What each symbol does to the items:
state | λ ε ζ γ π
seti | gipo kivo betu fopo mamu
rako | simo bete gubo rabi tena
zuga | mibo gipo tepo peko nibi
taze | gubo kuge zepo rako peko
mamu | vaso gubo tagu povu tuzo
liti | zito suva zadi deti dufu
zopi | gede bebe dudo gavu keza
vaso | sule povu nibi nefo kuvo
zuro | bifa duga zota goge suva
rina | niro bevo fevo zota mazi
vise | fibi niro lalo gezi lame
tagu | nibi mamu vuri vaso deni
kuge | rako telu taze bete nepa
povu | nefo simo vaso gami tige
fopo | nepa mepe gipo bada povu
gevu | puzo vopo kala fabo loza
gige | dugi toti bebe gupe kupa
toti | gupe timu gige dufu toma
niro | gezi zota vise fozi zadi
nara | kuge pemi zala telu fopo
zito | rina deti sodi bevo livo
duga | goge ruzi zuro bedu nube
sazo | piro livo valu mazi fute
deti | bevo nosi zito moro fufa
bevo | zota moro rina zuro tepe
deni | monu tuzo fabo kuvo suvo
nefo | seti gami sule kivo zepo
kala | bufi gevu lusa puzo moro
ligo | nube gala zafe dena lusa
difo | tepo betu suvo zuga vuri
timu | dufu tibi toti bive fevo
nube | nosi dena suva fibu teve
betu | zuga seti difo gipo tagu
fibu | loza dafu nosi goza riri
pevu | beni keza mepe bugi rabi
karu | velu gede telu para beni
tepe | liti zafe mazi suva timu
peko | napa nepa mibo tena sule
lalo | fute vise vuzi fibi luna
luna | nagi lame like kode gavu
zuzu | keza govi dupi ratu velu
pemi | telu dudo nara karu mepe
taso | zafe riri fufa ligo fozi
fibi | toti gezi fute timu kode
sedo | pemi roze bere dudo bupe
vate | like lepu kego luna zopi
gubo | povu rako mamu simo napa
tige | zepo zala kuvo taze zuga
puzo | bito fabo bufi folu duga
gala | dena deli ligo sigi kala
gezi | timu fozi fibi tibi sodi
monu | nemo kuvo folu fati pata
nemo | vuri fati deli tagu vopo
zota | fozi zuro niro bifa liti
zepo | mamu taze fati gubo mibo
loza | duga goza moro ruzi ligo
bedu | gevu pata goge vopo fibu
napa | tige tena tuzo zala betu
toma | lalo fevo kupa vise lepu
gipo | peko fopo zuga nepa vaso
bufi | riri puzo teve bito zuro
vopo | fabo gara gevu deni goza
bifa | lusa goge fozi kala deti
tibi | bive lusa timu teve rina
govi | ratu nagi zuzu kupa para
bito | gala folu riri deli goge
deli | sigi nemo gala vuri gevu
dudo | karu zopi pemi gede pevu
dugi | valu gupe gavu sazo vuzi
fute | gige fibi sozo toti nagi
mami | muvo nibi dafu gika folu
folu | deli monu bito nemo bedu
para | kego muki velu vate roze
luro | zopi sozo roze bebe zuzu
tena | zala bere napa nara seti
nagi | kupa kode govi toma muki
keza | bugi ratu pevu zufa biso
dufu | livo bive gupe fufa vise
mepe | bada pevu fopo beni simo
bive | fufa teve dufu taso niro
fevo | vise rina toma niro piro
kupa | vuzi toma ratu lalo vate
fabo | folu deni puzo monu ruzi
bada | bere beni nepa sedo gami
fati | tagu zepo nemo mamu gara
gave | bupe zuvu gami dupi kuge
suvo | pata difo ruzi tepo sigi
zuvu | dupi vedu gave zuzu telu
kuvo | fati tige monu zepo tepo
riri | ligo bito taso gala bifa
goza | ruzi muvo loza suvo gala
sozo | bebe fute luro gige govi
bupe | mepe dupi kivo pevu rako
bete | rabi velu rako biso bere
zadi | sodi liti lame zito gupe
gupe | sazo dufu dugi livo lalo
pata | vopo tepo bedu gara dafu
vuzi | sozo lalo zufa fute like
simo | gami rabi povu gave zala
roze | dudo luro sedo zopi dupi
ratu | zufa kupa keza vuzi kego
livo | mazi fufa sazo tepe fibi
bugi | roze zufa beni luro zuvu
moro | zuro loza bevo duga zafe
kode | toma sodi nagi fevo valu
ruzi | bedu suvo duga pata dena
zala | taze nara tige kuge gipo
telu | bete karu kuge velu bada
vuri | mami tagu sigi nibi fabo
muvo | suvo gika goza difo deli
mibo | tuzo peko gara napa gika
dafu | goza mami fibu muvo bito
nepa | tena bada peko bere nefo
fufa | tepe taso livo zafe gezi
kivo | fopo bupe seti mepe gubo
velu | biso para bete kego sedo
nibi | gika vaso mami sule monu
biso | zuvu kego rabi vedu pemi
lame | kode zadi luna sodi dugi
teve | taso bufi bive riri zota
zafe | suva ligo tepe nube tibi
dupi | pevu zuzu bupe keza bete
gami | kivo gave nefo bupe taze
rabi | gave biso simo zuvu nara
sigi | dafu vuri dena mami puzo
sule | betu nefo gika seti fati
piro | lame mazi lepu zadi gige
goge | kala bedu bifa gevu nosi
gara | deni mibo vopo tuzo muvo
valu | lepu sazo muki piro sozo
mazi | zadi tepe piro liti toti
lusa | teve kala tibi bufi bevo
beni | sedo bugi bada roze gave
kego | vedu vate biso like dudo
dena | fibu sigi nube dafu bufi
zufa | luro vuzi bugi sozo vedu
tepo | gara zuga pata mibo mami
bebe | gavu gige zopi dugi ratu
suva | deti nube liti nosi bive
tuzo | kuvo napa deni tige difo
gavu | muki dugi gede valu zufa
gika | difo sule muvo betu nemo
nosi | moro fibu deti loza taso
gede | para gavu karu muki bugi
lepu | luna piro vate lame bebe
muki | vate valu para lepu luro
bere | nara sedo tena pemi kivo
like | govi luna vedu nagi gede
sodi | fevo zito kode rina sazo
vedu | zuzu like zuvu govi karu
fozi | tibi bifa gezi lusa zito

In the rows, zero is written as 63.

The rows follow the links: the fewer symbols apart two items are, the more alike their rows tend to be.

Row, then item:
(8, 58, 93, 20, 43, 28, 38, 71, 54, 56, 50, 38, 69, 54, 50, 37, 84, 63, 41, 56, 73, 45, 58, 47, 36, 70, 40, 24, 37, 74, 83, 86, 71, 51, 50, 52, 50, 67, 65, 90, 95, 63, 60, 83, 36, 61, 90, 43, 42, 70, 78, 89, 70, 44): toma
(118, 49, 65, 117, 88, 82, 69, 37, 101, 105, 62, 48, 49, 90, 58, 67, 43, 68, 72, 65, 56, 56, 61, 75, 82, 45, 70, 72, 69, 70, 56, 66, 50, 63, 57, 81, 63, 77, 34, 30, 13, 75, 62, 51, 77, 91, 84, 78, 27, 57, 48, 43, 80, 60): kivo
(56, 76, 30, 46, 57, 74, 94, 76, 32, 22, 78, 104, 74, 50, 71, 90, 65, 53, 82, 71, 74, 88, 66, 74, 70, 75, 78, 93, 83, 44, 57, 35, 71, 76, 80, 48, 73, 48, 86, 74, 80, 54, 59, 66, 80, 31, 15, 63, 124, 59, 68, 61, 37, 90): gevu
(118, 70, 35, 109, 82, 97, 90, 55, 72, 71, 78, 89, 56, 73, 78, 91, 42, 63, 85, 72, 52, 82, 70, 80, 90, 57, 86, 104, 92, 52, 45, 41, 56, 75, 76, 72, 78, 62, 61, 38, 31, 64, 68, 45, 90, 65, 37, 84, 85, 57, 49, 37, 57, 81): fati
(120, 52, 66, 119, 88, 83, 67, 39, 102, 107, 61, 49, 49, 89, 64, 65, 45, 71, 71, 64, 52, 57, 64, 74, 82, 45, 70, 71, 69, 71, 55, 66, 49, 64, 58, 83, 63, 77, 37, 29, 15, 73, 65, 48, 75, 93, 84, 81, 26, 59, 48, 44, 81, 58): gami
(54, 83, 57, 61, 39, 49, 79, 74, 21, 31, 100, 90, 62, 51, 69, 89, 51, 42, 70, 72, 48, 76, 68, 51, 60, 80, 79, 95, 92, 31, 70, 36, 79, 61, 78, 20, 79, 65, 80, 90, 78, 43, 73, 59, 60, 34, 22, 68, 119, 72, 66, 53, 53, 63): kala
(71, 54, 101, 82, 68, 52, 31, 54, 89, 106, 53, 25, 52, 74, 60, 36, 63, 74, 43, 57, 45, 39, 63, 48, 56, 56, 51, 34, 48, 83, 69, 91, 58, 51, 48, 79, 55, 80, 43, 55, 52, 71, 73, 58, 44, 97, 109, 67, 5, 72, 58, 67, 91, 35): para
(108, 41, 45, 99, 94, 87, 88, 33, 103, 88, 52, 56, 60, 91, 46, 73, 50, 66, 85, 63, 86, 61, 56, 95, 84, 41, 66, 71, 59, 68, 56, 59, 45, 72, 57, 83, 55, 70, 36, 30, 13, 82, 46, 62, 93, 78, 76, 68, 36, 46, 54, 46, 67, 80): povu
(18, 72, 103, 36, 32, 19, 36, 75, 37, 56, 76, 42, 59, 52, 57, 48, 69, 53, 38, 62, 48, 46, 63, 31, 35, 78, 52, 41, 59, 57, 86, 74, 80, 44, 57, 30, 62, 76, 67, 101, 94, 49, 75, 70, 28, 57, 78, 54, 59, 81, 73, 77, 75, 31): fibi
(70, 43, 85, 72, 79, 62, 44, 46, 102, 100, 39, 27, 59, 81, 50, 38, 68, 77, 53, 55, 71, 42, 58, 66, 61, 49, 46, 30, 38, 89, 68, 91, 51, 59, 46, 89, 47, 72, 41, 47, 45, 80, 58, 68, 58, 92, 111, 58, 1, 58, 61, 70, 82, 50): roze
(58, 65, 24, 47, 62, 74, 105, 65, 43, 22, 74, 99, 76, 59, 57, 93, 63, 49, 90, 69, 92, 85, 60, 86, 71, 67, 74, 91, 76, 43, 61, 34, 66, 77, 76, 46, 67, 51, 77, 71, 66, 61, 46, 74, 90, 30, 20, 59, 116, 54, 68, 59, 38, 96): dafu
(26, 68, 85, 27, 59, 56, 21, 86, 66, 70, 33, 48, 72, 44, 79, 27, 93, 85, 35, 54, 58, 55, 69, 46, 46, 70, 45, 22, 37, 94, 63, 97, 65, 61, 58, 94, 56, 53, 78, 70, 104, 65, 74, 70, 38, 78, 89, 53, 37, 71, 70, 93, 67, 51): kupa
(107, 61, 43, 104, 69, 73, 102, 41, 63, 62, 94, 79, 54, 81, 52, 98, 34, 45, 90, 72, 63, 73, 61, 79, 83, 58, 83, 106, 92, 34, 62, 32, 63, 67, 69, 37, 72, 74, 50, 54, 23, 60, 56, 53, 88, 53, 37, 77, 89, 58, 54, 33, 61, 74): deni
(108, 39, 40, 96, 94, 90, 90, 35, 103, 84, 51, 60, 61, 91, 47, 74, 53, 67, 87, 61, 88, 63, 55, 96, 85, 42, 66, 70, 59, 69, 54, 59, 45, 74, 58, 85, 54, 66, 40, 29, 15, 83, 44, 63, 94, 77, 76, 69, 39, 45, 55, 49, 66, 83): nefo
(49, 80, 62, 58, 36, 42, 81, 71, 22, 31, 102, 83, 61, 53, 62, 87, 49, 39, 68, 73, 51, 72, 65, 50, 58, 80, 77, 91, 90, 29, 75, 38, 80, 58, 73, 13, 76, 70, 76, 95, 76, 42, 69, 62, 59, 34, 27, 65, 115, 73, 68, 54, 57, 59): riri
(77, 46, 66, 69, 91, 84, 47, 56, 106, 95, 24, 42, 66, 74, 63, 40, 77, 87, 60, 54, 76, 54, 62, 76, 69, 48, 50, 35, 37, 98, 54, 90, 46, 69, 52, 113, 51, 58, 50, 32, 51, 84, 57, 68, 67, 93, 101, 61, 10, 54, 60, 73, 72, 68): dupi
(22, 85, 91, 36, 31, 33, 34, 90, 26, 47, 78, 63, 63, 39, 77, 53, 72, 59, 40, 66, 36, 60, 71, 28, 40, 85, 60, 55, 68, 56, 74, 69, 83, 50, 67, 37, 70, 64, 85, 100, 108, 43, 84, 62, 31, 53, 57, 59, 84, 83, 72, 78, 66, 39): livo
(120, 55, 68, 118, 87, 86, 60, 44, 100, 109, 60, 50, 48, 85, 69, 61, 46, 74, 68, 63, 47, 59, 66, 70, 82, 46, 71, 71, 70, 74, 50, 69, 50, 65, 59, 89, 66, 74, 41, 28, 22, 74, 69, 46, 74, 97, 84, 83, 26, 62, 46, 46, 81, 58): rako
(56, 79, 31, 48, 55, 73, 89, 78, 31, 21, 81, 104, 73, 48, 74, 90, 65, 54, 79, 70, 70, 87, 67, 69, 69, 75, 79, 93, 84, 43, 58, 36, 71, 74, 81, 47, 76, 47, 87, 75, 80, 52, 62, 64, 78, 32, 14, 64, 124, 63, 67, 59, 38, 88): puzo
(39, 74, 66, 49, 32, 34, 81, 67, 22, 29, 100, 76, 62, 56, 52, 86, 52, 36, 68, 71, 60, 66, 59, 53, 52, 79, 72, 85, 83, 28, 81, 38, 81, 56, 70, 6, 71, 73, 72, 99, 75, 44, 64, 68, 57, 31, 35, 59, 109, 72, 72, 56, 56, 59): nosi
(23, 68, 65, 32, 32, 30, 83, 66, 25, 22, 89, 72, 69, 56, 43, 80, 61, 36, 67, 67, 77, 63, 56, 57, 48, 77, 63, 72, 71, 34, 85, 43, 79, 56, 66, 9, 63, 70, 73, 104, 82, 48, 55, 78, 57, 26, 41, 49, 104, 68, 78, 65, 53, 62): lusa
(117, 60, 67, 114, 90, 93, 50, 53, 101, 109, 53, 54, 51, 80, 79, 56, 52, 81, 63, 63, 42, 61, 69, 67, 83, 47, 70, 66, 67, 82, 46, 74, 49, 66, 61, 101, 67, 69, 47, 25, 30, 74, 74, 44, 70, 98, 84, 83, 27, 62, 47, 49, 80, 59): bere
(57, 81, 39, 52, 52, 70, 86, 80, 27, 25, 86, 102, 71, 47, 77, 89, 60, 51, 77, 71, 60, 87, 68, 65, 67, 76, 80, 96, 86, 42, 58, 37, 75, 72, 81, 43, 78, 51, 88, 78, 82, 50, 67, 61, 72, 34, 16, 67, 126, 66, 65, 58, 42, 81): gala
(17, 67, 62, 23, 34, 32, 79, 69, 25, 19, 81, 71, 72, 53, 43, 74, 67, 40, 65, 65, 82, 63, 56, 60, 45, 77, 61, 66, 65, 37, 84, 48, 78, 59, 66, 15, 60, 64, 74, 104, 87, 52, 53, 81, 56, 27, 43, 46, 102, 66, 79, 71, 50, 64): taso
(114, 44, 58, 111, 89, 81, 79, 33, 102, 98, 59, 49, 53, 94, 49, 70, 44, 65, 79, 63, 69, 56, 58, 84, 82, 42, 67, 72, 64, 68, 58, 62, 47, 65, 55, 80, 58, 76, 33, 31, 10, 79, 55, 56, 84, 86, 84, 73, 28, 52, 51, 43, 76, 67): tena
(108, 53, 24, 90, 96, 107, 91, 52, 90, 71, 49, 83, 67, 76, 68, 79, 59, 74, 89, 64, 81, 80, 65, 96, 90, 48, 74, 83, 67, 71, 42, 52, 48, 82, 69, 97, 64, 52, 58, 25, 33, 79, 50, 58, 99, 70, 51, 73, 66, 45, 54, 50, 51, 96): mamu
(109, 56, 24, 92, 96, 108, 91, 54, 89, 72, 53, 87, 67, 74, 72, 82, 58, 74, 90, 66, 78, 81, 65, 94, 92, 49, 76, 85, 70, 69, 42, 50, 47, 83, 72, 96, 67, 51, 60, 26, 33, 78, 53, 55, 97, 70, 48, 74, 70, 47, 52, 49, 51, 96): vaso
(7, 72, 59, 9, 40, 41, 66, 83, 26, 20, 67, 77, 77, 41, 59, 64, 81, 54, 58, 63, 79, 69, 62, 58, 45, 80, 55, 57, 57, 55, 75, 58, 77, 64, 69, 40, 62, 51, 88, 99, 107, 54, 58, 82, 52, 33, 43, 44, 101, 66, 78, 82, 46, 70): fozi
(9, 59, 95, 22, 41, 25, 38, 70, 51, 55, 55, 36, 68, 54, 49, 37, 80, 59, 41, 57, 72, 43, 58, 46, 36, 72, 42, 26, 39, 70, 84, 84, 71, 49, 51, 47, 50, 68, 65, 94, 93, 63, 62, 80, 36, 60, 89, 45, 42, 72, 78, 87, 71, 43): kode
(11, 67, 61, 16, 37, 34, 76, 72, 26, 17, 75, 73, 75, 49, 46, 72, 73, 44, 64, 63, 84, 65, 58, 61, 46, 78, 58, 61, 60, 43, 83, 52, 78, 59, 66, 23, 60, 60, 78, 102, 95, 54, 53, 83, 57, 28, 43, 45, 100, 66, 79, 75, 49, 68): suva
(114, 63, 28, 99, 91, 106, 88, 57, 81, 71, 62, 91, 63, 72, 79, 84, 52, 71, 89, 68, 64, 86, 68, 88, 91, 52, 82, 95, 80, 63, 40, 48, 51, 80, 76, 89, 73, 54, 64, 29, 36, 70, 61, 49, 95, 68, 40, 80, 79, 51, 51, 44, 52, 92): zuga

Each walk starts at a row. The symbols on each line, taken left to right, move it on to the next item.
Each answer is a row, close to the row of the item it stands for.
start (94, 55, 61, 84, 95, 97, 44, 61, 104, 100, 30, 54, 62, 70, 80, 43, 72, 91, 60, 57, 60, 62, 68, 73, 77, 48, 60, 47, 47, 98, 43, 87, 46, 72, 59, 122, 60, 55, 56, 26, 50, 81, 67, 56, 71, 98, 89, 71, 20, 57, 55, 67, 71, 69)
γ ζ γ π π λ -> (116, 60, 66, 109, 92, 94, 49, 55, 101, 110, 50, 54, 53, 76, 81, 54, 56, 85, 62, 62, 43, 62, 71, 66, 82, 49, 68, 64, 66, 84, 44, 76, 49, 67, 61, 107, 67, 67, 51, 24, 34, 75, 73, 44, 70, 100, 84, 82, 27, 62, 47, 52, 77, 61)
λ ε λ ε -> (71, 42, 82, 70, 81, 65, 47, 48, 103, 99, 35, 29, 61, 80, 51, 38, 70, 78, 55, 53, 75, 43, 58, 70, 62, 48, 47, 30, 35, 90, 64, 92, 51, 60, 47, 94, 47, 71, 41, 45, 47, 81, 56, 69, 61, 92, 110, 58, 2, 58, 62, 72, 81, 54)
start (67, 65, 103, 78, 63, 54, 18, 67, 81, 102, 53, 31, 51, 63, 76, 32, 67, 79, 35, 59, 33, 45, 70, 38, 54, 61, 53, 34, 53, 85, 64, 96, 61, 50, 53, 83, 63, 75, 55, 59, 67, 64, 82, 52, 36, 97, 102, 71, 14, 77, 59, 72, 88, 31)
λ ζ π γ π ε -> (72, 52, 98, 80, 69, 51, 33, 52, 92, 105, 50, 23, 52, 76, 57, 36, 62, 73, 45, 57, 50, 39, 62, 52, 56, 53, 50, 33, 46, 83, 70, 91, 56, 50, 47, 79, 54, 80, 41, 54, 50, 70, 71, 59, 45, 95, 110, 66, 5, 69, 58, 66, 90, 35)
π π π ε λ -> (76, 44, 69, 68, 89, 79, 48, 53, 106, 94, 26, 39, 66, 77, 59, 38, 76, 86, 58, 53, 78, 52, 61, 75, 70, 47, 47, 33, 35, 96, 55, 89, 47, 67, 51, 108, 49, 61, 48, 36, 50, 85, 56, 69, 68, 93, 104, 60, 9, 55, 61, 74, 72, 66)
start (118, 68, 38, 112, 77, 89, 91, 52, 68, 71, 84, 86, 54, 76, 73, 93, 37, 58, 85, 73, 50, 80, 68, 75, 88, 58, 87, 106, 95, 46, 48, 37, 59, 72, 75, 61, 78, 66, 57, 42, 28, 60, 66, 46, 88, 63, 37, 85, 87, 60, 48, 34, 60, 78)
λ ζ ζ γ ε ζ -> (80, 53, 33, 75, 65, 66, 115, 42, 57, 40, 86, 83, 65, 79, 39, 100, 43, 40, 95, 69, 90, 73, 54, 89, 77, 59, 75, 98, 80, 32, 68, 30, 62, 70, 71, 32, 64, 69, 53, 64, 32, 65, 43, 70, 92, 38, 34, 63, 97, 51, 64, 42, 52, 86)
ζ γ γ γ π -> (114, 66, 43, 111, 73, 82, 96, 47, 66, 67, 89, 83, 53, 79, 66, 96, 34, 53, 87, 72, 54, 76, 64, 77, 87, 58, 86, 109, 95, 41, 55, 35, 60, 69, 73, 51, 76, 71, 54, 48, 24, 59, 64, 47, 88, 59, 38, 83, 87, 60, 51, 33, 62, 75)
start (72, 57, 101, 81, 66, 51, 27, 57, 87, 106, 53, 27, 52, 74, 64, 35, 62, 75, 41, 58, 41, 40, 65, 45, 55, 57, 51, 34, 49, 83, 68, 92, 59, 50, 50, 79, 57, 79, 46, 55, 55, 69, 76, 55, 42, 97, 109, 67, 8, 72, 58, 67, 91, 31)
π λ π λ -> (79, 48, 64, 70, 92, 87, 47, 57, 106, 97, 24, 45, 65, 73, 67, 40, 77, 88, 60, 54, 75, 56, 62, 77, 70, 47, 51, 36, 37, 99, 51, 90, 46, 71, 54, 116, 51, 57, 52, 32, 51, 84, 59, 64, 69, 93, 99, 62, 13, 54, 59, 73, 69, 68)
λ γ λ λ ε γ -> (50, 72, 96, 55, 62, 59, 12, 83, 71, 89, 43, 44, 62, 50, 88, 27, 81, 86, 32, 57, 35, 53, 73, 37, 51, 67, 51, 30, 47, 94, 59, 97, 64, 56, 58, 95, 64, 60, 73, 62, 92, 63, 86, 56, 34, 91, 94, 65, 27, 76, 62, 82, 78, 40)
start (111, 41, 53, 105, 91, 83, 85, 32, 103, 93, 57, 53, 55, 93, 46, 72, 46, 65, 83, 63, 77, 58, 56, 90, 83, 42, 66, 71, 60, 66, 58, 60, 47, 69, 56, 79, 55, 73, 33, 30, 11, 81, 48, 60, 88, 82, 81, 71, 30, 49, 52, 46, 72, 73)
λ ε ζ -> (109, 41, 50, 101, 92, 86, 87, 31, 103, 89, 55, 54, 58, 93, 46, 73, 48, 66, 84, 62, 82, 59, 55, 91, 83, 43, 66, 70, 61, 68, 57, 60, 46, 70, 57, 80, 55, 71, 34, 31, 11, 82, 48, 62, 90, 81, 80, 70, 33, 48, 52, 47, 69, 75)
γ λ ζ γ λ λ -> (116, 46, 61, 112, 87, 81, 76, 34, 103, 100, 60, 49, 51, 93, 52, 69, 43, 65, 76, 64, 64, 55, 59, 81, 82, 44, 68, 71, 66, 68, 58, 62, 47, 65, 56, 78, 60, 76, 34, 30, 12, 78, 57, 53, 82, 88, 84, 76, 28, 53, 49, 43, 78, 63)
start (72, 43, 74, 68, 86, 71, 48, 50, 103, 96, 30, 33, 64, 77, 54, 36, 75, 82, 56, 55, 80, 48, 58, 74, 65, 48, 47, 30, 34, 94, 61, 91, 48, 64, 48, 102, 47, 65, 44, 40, 48, 84, 55, 71, 64, 92, 107, 59, 6, 54, 61, 73, 76, 60)
λ ζ ζ λ ε -> (106, 59, 63, 97, 93, 98, 45, 58, 104, 104, 40, 55, 58, 72, 84, 49, 64, 90, 60, 61, 50, 64, 71, 69, 81, 50, 65, 57, 58, 94, 42, 82, 48, 70, 61, 118, 64, 61, 55, 23, 44, 77, 73, 48, 71, 100, 86, 78, 24, 59, 50, 60, 73, 64)
λ ζ π ζ ε γ -> (118, 54, 67, 118, 88, 84, 63, 42, 101, 108, 61, 49, 49, 88, 65, 64, 44, 73, 69, 64, 49, 57, 64, 70, 81, 46, 70, 71, 69, 72, 53, 67, 50, 65, 59, 87, 66, 76, 39, 29, 19, 73, 65, 47, 75, 94, 83, 82, 26, 59, 48, 44, 81, 57)
start (9, 59, 87, 16, 50, 39, 35, 77, 59, 57, 41, 40, 73, 52, 56, 33, 89, 71, 41, 54, 75, 49, 60, 51, 40, 69, 40, 20, 33, 83, 77, 90, 67, 57, 53, 69, 49, 59, 70, 83, 100, 67, 61, 82, 39, 65, 91, 43, 39, 67, 77, 93, 66, 51)
ε ζ ζ -> (41, 73, 90, 43, 62, 61, 15, 86, 68, 79, 38, 46, 67, 46, 87, 27, 87, 87, 33, 56, 44, 55, 73, 39, 51, 70, 49, 27, 43, 95, 59, 98, 65, 59, 58, 96, 61, 55, 75, 65, 98, 64, 82, 62, 35, 86, 90, 61, 32, 76, 66, 88, 72, 44)
ε ε ζ ζ λ γ -> (14, 62, 84, 17, 55, 46, 32, 80, 61, 60, 37, 44, 74, 49, 64, 31, 93, 76, 40, 54, 73, 53, 64, 51, 41, 69, 40, 20, 32, 87, 71, 93, 66, 59, 54, 79, 51, 56, 74, 79, 104, 68, 64, 79, 40, 67, 91, 45, 39, 68, 76, 93, 66, 52)
start (20, 68, 64, 27, 33, 30, 82, 68, 24, 20, 86, 71, 70, 55, 42, 78, 63, 37, 67, 67, 80, 62, 55, 58, 46, 78, 60, 69, 68, 35, 85, 45, 80, 58, 66, 11, 63, 66, 73, 104, 85, 51, 54, 79, 57, 28, 42, 48, 103, 67, 79, 68, 53, 63)
ε ζ π ζ -> (17, 86, 77, 23, 35, 43, 41, 95, 24, 35, 71, 75, 71, 34, 81, 56, 79, 62, 44, 64, 47, 68, 71, 37, 43, 85, 62, 55, 66, 59, 70, 67, 82, 57, 72, 47, 70, 54, 92, 97, 117, 45, 79, 66, 39, 46, 47, 56, 95, 80, 74, 82, 55, 53)
π π γ ε γ -> (14, 66, 61, 18, 35, 32, 78, 71, 25, 18, 79, 73, 74, 52, 44, 74, 70, 43, 65, 64, 83, 65, 56, 60, 46, 77, 59, 65, 62, 41, 83, 49, 80, 59, 67, 19, 60, 61, 76, 102, 92, 53, 53, 84, 57, 29, 43, 46, 102, 65, 79, 73, 50, 66)
